Here is a tiny trained network, its code and every weight. The questions are about switching its units off for an input and a class, where a switched-off unit gives its printed mean instead of its output.

import numpy as np


def w(rows, s, z=0):
    codes = np.array(rows[::2]) - 128.0
    scale = np.full(codes.shape[1], s)
    scale[-1] = z or s
    return codes * scale


def f(y):
    return np.maximum(y, 0)


def log_softmax(a):
    a = a - a.max(-1, keepdims=True)
    return a - np.log(np.exp(a).sum(-1, keepdims=True))


def net(x, mask):
    res = np.array(x, float).reshape(1, 5) / 4 @ E
    y = f(res @ A[0][:, :-1].T + A[0][:, -1])
    res = res + np.where(mask, y, B[0][:, -1]) @ B[0][:, :-1]
    return log_softmax(res[-1] @ U[:, :-1].T + U[:, -1])


A, B = {}, {}
E = w([
[152,31,56],'x0',
[127,127,128],'x1',
[127,128,128],'x2',
[171,185,83],'x3',
[4,148,77],'x4',
],0.018)
A[0] = w([
[177,186,119,202],'n0',
[145,103,170,179],'n1',
[98,163,211,169],'n2',
[3,133,133,219],'n3',
[117,238,187,166],'n4',
[112,89,182,200],'n5',
[119,108,174,254],'n6',
[41,113,102,150],'n7',
[152,9,41,195],'n8',
[121,154,159,193],'n9',
[90,140,42,141],'n10',
[125,186,138,68],'n11',
],0.019,0.0084)
B[0] = w([
[171,47,119,195],'n0',
[152,149,160,169],'n1',
[143,236,119,209],'n2',
[123,115,8,254],'n3',
[194,84,46,242],'n4',
[138,142,220,173],'n5',
[203,194,167,177],'n6',
[59,109,55,215],'n7',
[88,84,197,251],'n8',
[149,150,107,174],'n9',
[41,173,154,197],'n10',
[138,89,90,166],'n11',
],0.015,0.028)
U = w([
[199,248,167,127],'0',
[208,100,132,160],'1',
[117,231,85,97],'2',
[132,89,68,83],'3',
[135,121,235,89],'4',
[146,30,162,254],'5',
[78,41,109,83],'6',
[23,185,158,119],'7',
],0.015,0.0086)

Each question gives the input, the list of numbers given to net, and the class t.
The units are the neurons (one row each of A and B). Each row of codes is followed by its name. A weight is (code - 128) times the scale printed after its matrix; where a second scale follows, it is the last column's (A, B and U).
mask holds one flag per neuron, in row order. A switched-off neuron (its flag False) gives its mean, the last column of its row in B, instead of its output. The means were averaged over made-up inputs and are rounded, as every weight is.
A unit's drop is (log p(t) with every unit on - log p(t) with that unit switched off) / (log p(t) with every unit on - log p(t) with every unit switched off).
The circuit of an input: a set's keep is (log p(t) with only the set's units on - log p(t) with every unit switched off) / (log p(t) with every unit on - log p(t) with every unit switched off). Starting from all 12 units, units are removed one at a time, each time the one whose removal leaves the highest keep (on an exact tie, the one counted first), for as long as the keep stays at least 0.8.
circuit, biggest first: the units of the circuit, biggest drop first
most important unit: the unit with the biggest drop
top k neurons: the k neurons with the biggest drops, biggest first
drop of u: that unit's drop, to one decimal
input [1,-5,-3,-1,7], class 6: top 2 neurons	(n3 n2)
input [7,-7,7,3,5], class 7: circuit, biggest first	(n10)
input [8,-3,2,2,8], class 7: top 2 neurons	(n10 n4)
input [7,6,-4,2,2], class 7: circuit, biggest first	(n4 n10)
input [3,4,0,5,-1], class 5: circuit, biggest first	(n3 n2)
input [1,5,-7,-2,8], class 6: circuit, biggest first	(n3 n2 n10 n4)
input [4,3,-8,-3,4], class 6: top 3 neurons	(n2 n3 n7)
input [1,-7,5,3,3], class 7: top 3 neurons	(n4 n10 n0)
input [0,2,6,-5,4], class 2: circuit, biggest first	(n3 n4 n0)
input [-5,-7,6,-5,8], class 2: top 2 neurons	(n2 n0)
input [-3,0,5,-2,6], class 2: top 2 neurons	(n0 n2)
input [0,-6,-1,0,7], class 2: top 2 neurons	(n3 n8)
input [-1,-3,-6,7,6], class 3: top 2 neurons	(n2 n8)
input [-5,-1,-4,6,6], class 3: circuit, biggest first	(n4)
input [5,2,-6,-1,1], class 6: top 2 neurons	(n2 n6)
input [-5,0,-4,2,-3], class 1: top 2 neurons	(n4 n0)
input [3,-4,-6,-2,1], class 6: top 2 neurons	(n2 n10)
input [-5,7,-7,-1,-8], class 0: drop of n2	0.8
input [8,0,6,4,0], class 5: drop of n3	0.4
input [-2,7,4,0,-6], class 0: most important unit	n3
input [4,7,-8,2,-5], class 5: drop of n2	0.2
